Below are the code and all the weights of a small trained network. Each question names an input and a target symbol and asks about switching units off, where a switched-off unit gives its printed mean instead of its output.

import numpy as np


def w(rows, s, z=0):
    codes = np.array(rows[::2]) - 128.0
    scale = np.full(codes.shape[1], s)
    scale[-1] = z or s
    return codes * scale


def norm(h):
    return h / np.sqrt((h * h).mean(-1, keepdims=True) + 1e-5)


def f(y):
    return np.maximum(y, 0)


def softmax(a):
    e = np.exp(a - a.max(-1, keepdims=True))
    return e / e.sum(-1, keepdims=True)


def log_softmax(a):
    a = a - a.max(-1, keepdims=True)
    return a - np.log(np.exp(a).sum(-1, keepdims=True))


def net(x, mask):
    ids = ['ΓΘαβπτ'.index(c) for c in x.split()]
    T = len(ids)
    res = E[ids] + P[:T]
    u = 0
    for l in range(2):
        q, k, v = (norm(res) @ M[l].T for M in (Q, K, V))
        z = softmax(np.where(np.tri(T) > 0, q @ k.T / 3**0.5, -1e9)) @ v
        res = res + np.where(mask[u], z, O[l][:, -1]) @ O[l][:, :-1]
        u += 1
        y = f(norm(res) @ A[l][:, :-1].T + A[l][:, -1])
        res = res + np.where(mask[u : u + 16], y, B[l][:, -1]) @ B[l][:, :-1]
        u += 16
    return log_softmax(norm(res)[-1] @ U[:, :-1].T + U[:, -1])


Q, K, V, O, A, B = {}, {}, {}, {}, {}, {}
E = w([
[203,152,112,209,48,95,125,145],'Γ',
[154,165,69,143,15,165,110,94],'Θ',
[216,134,65,91,85,79,95,48],'α',
[99,140,171,182,95,240,148,102],'β',
[176,131,170,132,215,123,163,15],'π',
[95,147,169,5,170,163,126,117],'τ',
],0.0012)
P = w([
[99,124,200,157,86,116,23,46],'0',
[149,194,74,153,187,170,99,177],'1',
[90,111,117,140,165,130,61,178],'2',
[97,209,171,112,96,130,90,84],'3',
[84,164,63,135,174,144,153,121],'4',
[170,77,146,115,119,156,123,165],'5',
[154,183,180,90,71,143,152,78],'6',
[144,148,72,111,133,147,206,145],'7',
[151,50,122,111,111,134,176,169],'8',
[146,153,188,84,63,129,202,98],'9',
[204,134,68,98,122,150,253,143],'10',
],0.0023)
Q[0] = w([
[100,63,114,118,136,149,105,199],'0.h0',
[12,144,97,172,167,73,52,116],'0.h0',
[115,114,212,113,93,124,111,115],'0.h0',
],0.011)
K[0] = w([
[182,168,95,196,80,93,95,97],'0.h0',
[109,183,133,156,181,141,18,143],'0.h0',
[122,227,123,99,157,115,255,102],'0.h0',
],0.0073)
V[0] = w([
[74,156,160,228,30,223,150,162],'0.h0',
[178,162,162,235,124,1,96,180],'0.h0',
[123,128,36,38,9,122,100,174],'0.h0',
],0.0029)
O[0] = w([
[172,158,116,161,148,3,145,120,96],'0.h0',
[227,113,186,82,104,143,198,121,68],'0.h0',
[133,194,202,164,189,153,65,146,7],'0.h0',
],0.0043,0.0014)
A[0] = w([
[165,174,253,97,110,139,86,97,60],'0.n0',
[117,106,193,110,78,152,132,113,100],'0.n1',
[111,150,149,138,176,81,96,153,50],'0.n2',
[163,121,99,151,118,107,102,221,139],'0.n3',
[138,100,198,127,103,54,151,171,119],'0.n4',
[89,120,104,57,163,139,153,156,158],'0.n5',
[119,117,129,144,59,104,153,98,52],'0.n6',
[76,105,96,143,59,131,113,134,104],'0.n7',
[202,94,155,143,155,196,115,178,137],'0.n8',
[132,75,130,123,150,115,94,42,123],'0.n9',
[144,140,79,99,141,79,107,104,111],'0.n10',
[136,104,153,151,191,109,35,181,80],'0.n11',
[140,182,159,133,93,138,165,132,65],'0.n12',
[163,44,61,144,145,94,174,164,164],'0.n13',
[134,11,49,102,139,153,172,175,6],'0.n14',
[102,30,81,147,148,158,105,190,165],'0.n15',
],0.0034,0.0022)
B[0] = w([
[127,45,72,139,93,171,122,216,175],'0.n0',
[159,126,105,167,173,88,122,143,178],'0.n1',
[174,151,154,142,74,129,183,126,140],'0.n2',
[84,100,159,113,165,137,151,77,169],'0.n3',
[123,146,156,106,156,155,51,92,163],'0.n4',
[160,109,143,193,115,98,87,113,220],'0.n5',
[199,163,119,133,206,129,150,117,171],'0.n6',
[140,92,179,85,146,139,168,130,203],'0.n7',
[52,178,119,94,163,132,109,76,194],'0.n8',
[107,130,90,106,76,183,207,183,195],'0.n9',
[97,144,110,172,128,174,140,137,160],'0.n10',
[180,156,114,211,171,74,209,95,152],'0.n11',
[157,96,101,105,146,97,108,159,150],'0.n12',
[76,57,161,109,97,171,93,200,250],'0.n13',
[174,1,119,174,26,164,110,209,232],'0.n14',
[200,49,60,151,128,158,112,120,227],'0.n15',
],0.0035,0.0022)
Q[1] = w([
[4,34,136,161,195,181,149,113],'1.h0',
[111,135,104,196,141,139,215,45],'1.h0',
[109,145,68,106,113,108,166,114],'1.h0',
],0.0038)
K[1] = w([
[78,228,112,148,2,9,137,111],'1.h0',
[108,98,166,164,85,108,201,208],'1.h0',
[113,62,114,104,113,138,107,159],'1.h0',
],0.0034)
V[1] = w([
[92,117,91,49,126,129,158,5],'1.h0',
[175,112,32,151,219,172,110,151],'1.h0',
[147,110,145,143,214,174,104,56],'1.h0',
],0.0019)
O[1] = w([
[146,198,173,196,67,63,101,186,192],'1.h0',
[44,33,162,164,2,141,210,127,255],'1.h0',
[141,89,101,177,39,115,173,143,134],'1.h0',
],0.0018,0.00053)
A[1] = w([
[135,131,144,143,157,157,137,172,133],'1.n0',
[131,153,147,180,147,88,128,114,30],'1.n1',
[145,164,143,127,98,92,88,151,74],'1.n2',
[176,133,115,126,132,132,112,131,126],'1.n3',
[68,122,189,89,128,130,101,125,111],'1.n4',
[91,108,200,98,152,108,100,132,95],'1.n5',
[120,99,96,168,147,148,74,95,39],'1.n6',
[97,133,87,101,151,73,166,189,15],'1.n7',
[76,133,108,139,147,97,142,148,52],'1.n8',
[106,117,77,138,135,144,165,101,106],'1.n9',
[106,118,88,136,111,98,145,152,108],'1.n10',
[140,126,137,26,124,119,254,88,4],'1.n11',
[135,124,147,146,93,104,131,115,120],'1.n12',
[158,110,167,113,113,126,138,89,64],'1.n13',
[133,174,116,126,159,126,141,91,172],'1.n14',
[38,168,215,77,138,169,89,115,88],'1.n15',
],0.0054,0.0026)
B[1] = w([
[126,123,108,133,107,101,139,98,171],'1.n0',
[125,127,88,162,107,135,149,59,150],'1.n1',
[112,119,109,118,172,164,138,135,139],'1.n2',
[83,134,135,121,139,125,132,133,161],'1.n3',
[97,149,186,151,132,159,97,122,175],'1.n4',
[75,151,179,155,126,156,99,108,157],'1.n5',
[112,180,115,112,187,137,169,172,166],'1.n6',
[232,132,145,87,142,100,73,122,138],'1.n7',
[171,123,131,86,148,120,129,142,138],'1.n8',
[140,151,151,114,148,122,98,156,208],'1.n9',
[150,122,151,144,132,112,118,94,167],'1.n10',
[74,143,137,71,109,69,203,156,253],'1.n11',
[126,144,121,127,164,137,145,123,153],'1.n12',
[127,147,121,101,148,87,105,133,162],'1.n13',
[117,83,130,140,93,128,123,124,193],'1.n14',
[104,134,255,133,119,122,62,122,208],'1.n15',
],0.0059,0.0029)
U = w([
[70,163,134,56,100,50,209,162,145],'Γ',
[117,164,70,222,114,103,143,15,181],'Θ',
[65,162,241,137,115,164,46,108,153],'α',
[252,149,131,81,172,65,61,122,2],'β',
[143,38,86,138,51,196,112,192,143],'π',
[103,209,61,130,233,205,123,192,124],'τ',
],0.0042,0.00075)

Each question gives the input, a string of symbols that net reads in full, and the target symbol t.
The units are the heads (3 rows each of Q, K, V and O) and the neurons (one row each of A and B). Each row of codes is followed by its name. A weight is (code - 128) times the scale printed after its matrix; where a second scale follows, it is the last column's (O, A, B and U).
mask holds one flag per unit, layer by layer, with each layer's heads first. A switched-off unit (its flag False) gives its mean, the last column of its rows in O or B, instead of its output. The means were averaged over made-up inputs and are rounded, as every weight is.
A unit's drop is (log p(t) with every unit on - log p(t) with that unit switched off) / (log p(t) with every unit on - log p(t) with every unit switched off).
The circuit of an input: a set's keep is (log p(t) with only the set's units on - log p(t) with every unit switched off) / (log p(t) with every unit on - log p(t) with every unit switched off). Starting from the 12 units with the biggest drops (on a tie, the unit counted first), units are removed one at a time, each time the one whose removal leaves the highest keep (on an exact tie, the one counted first), for as long as the keep stays at least 0.8.
units of the circuit, in order: the units of the circuit, biggest drop first
k most important neurons: the k neurons with the biggest drops, biggest first
top k neurons in layer l: the k neurons of layer l with the biggest drops, biggest first
drop of u: that unit's drop, to one decimal
input α π Γ π Γ τ π α, target τ: units of the circuit, in order -> 0.h0; 1.n6
input π π Γ π Θ β, target Θ: units of the circuit, in order -> 0.h0; 0.n11; 1.n1; 0.n14
input Γ Γ π Θ π, target π: units of the circuit, in order -> 0.h0; 0.n14
input Γ Γ π Γ α π π Θ Γ Θ, target τ: 2 most important neurons -> 1.n2; 0.n14
input Θ π π Θ τ α Γ Γ Γ α, target π: 2 most important neurons -> 0.n0; 1.n11
input α Γ π τ α β π α, target β: units of the circuit, in order -> 0.h0; 1.n7
input β Γ π π π Θ π Γ τ α, target α: units of the circuit, in order -> 0.h0
input τ Γ τ τ π, target τ: units of the circuit, in order -> 1.n6; 1.n11; 1.n15
input τ α τ, target τ: 3 most important neurons -> 0.n11; 0.n15; 1.n6
input Γ π π β π β α Θ Γ Γ, target τ: 3 most important neurons -> 1.n2; 0.n0; 0.n14
input π π Θ β Θ Γ α Γ τ, target α: 3 most important neurons -> 0.n8; 0.n15; 0.n4
input π π α, target τ: 2 most important neurons -> 1.n6; 0.n8
input Θ Γ Γ Γ, target β: top 2 neurons in layer 1 -> 1.n11; 1.n6
input π α Θ Θ Θ τ Γ τ α π β, target α: top 2 neurons in layer 0 -> 0.n8; 0.n14
input π π Θ, target Θ: most important neuron -> 0.n11
input β τ β π τ τ π β, target τ: top 2 neurons in layer 1 -> 1.n6; 1.n11
input β π α Θ Γ Γ τ α β, target τ: 2 most important neurons -> 0.n15; 1.n6
input π Θ π α α τ, target τ: top 2 neurons in layer 0 -> 0.n15; 0.n11
input β π Θ Θ β Γ β Θ τ, target Θ: 2 most important neurons -> 0.n11; 1.n1
input β π π π, target Γ: most important neuron -> 1.n11
input π π τ τ Γ Γ β α Γ, target α: drop of 1.n13 -> 0.0
input β π π, target π: drop of 0.h0 -> 0.5
input τ β β τ β π Γ Γ β, target α: drop of 0.h0 -> 1.7
input β τ π β Θ π β Γ α Θ π, target α: drop of 0.h0 -> 1.1
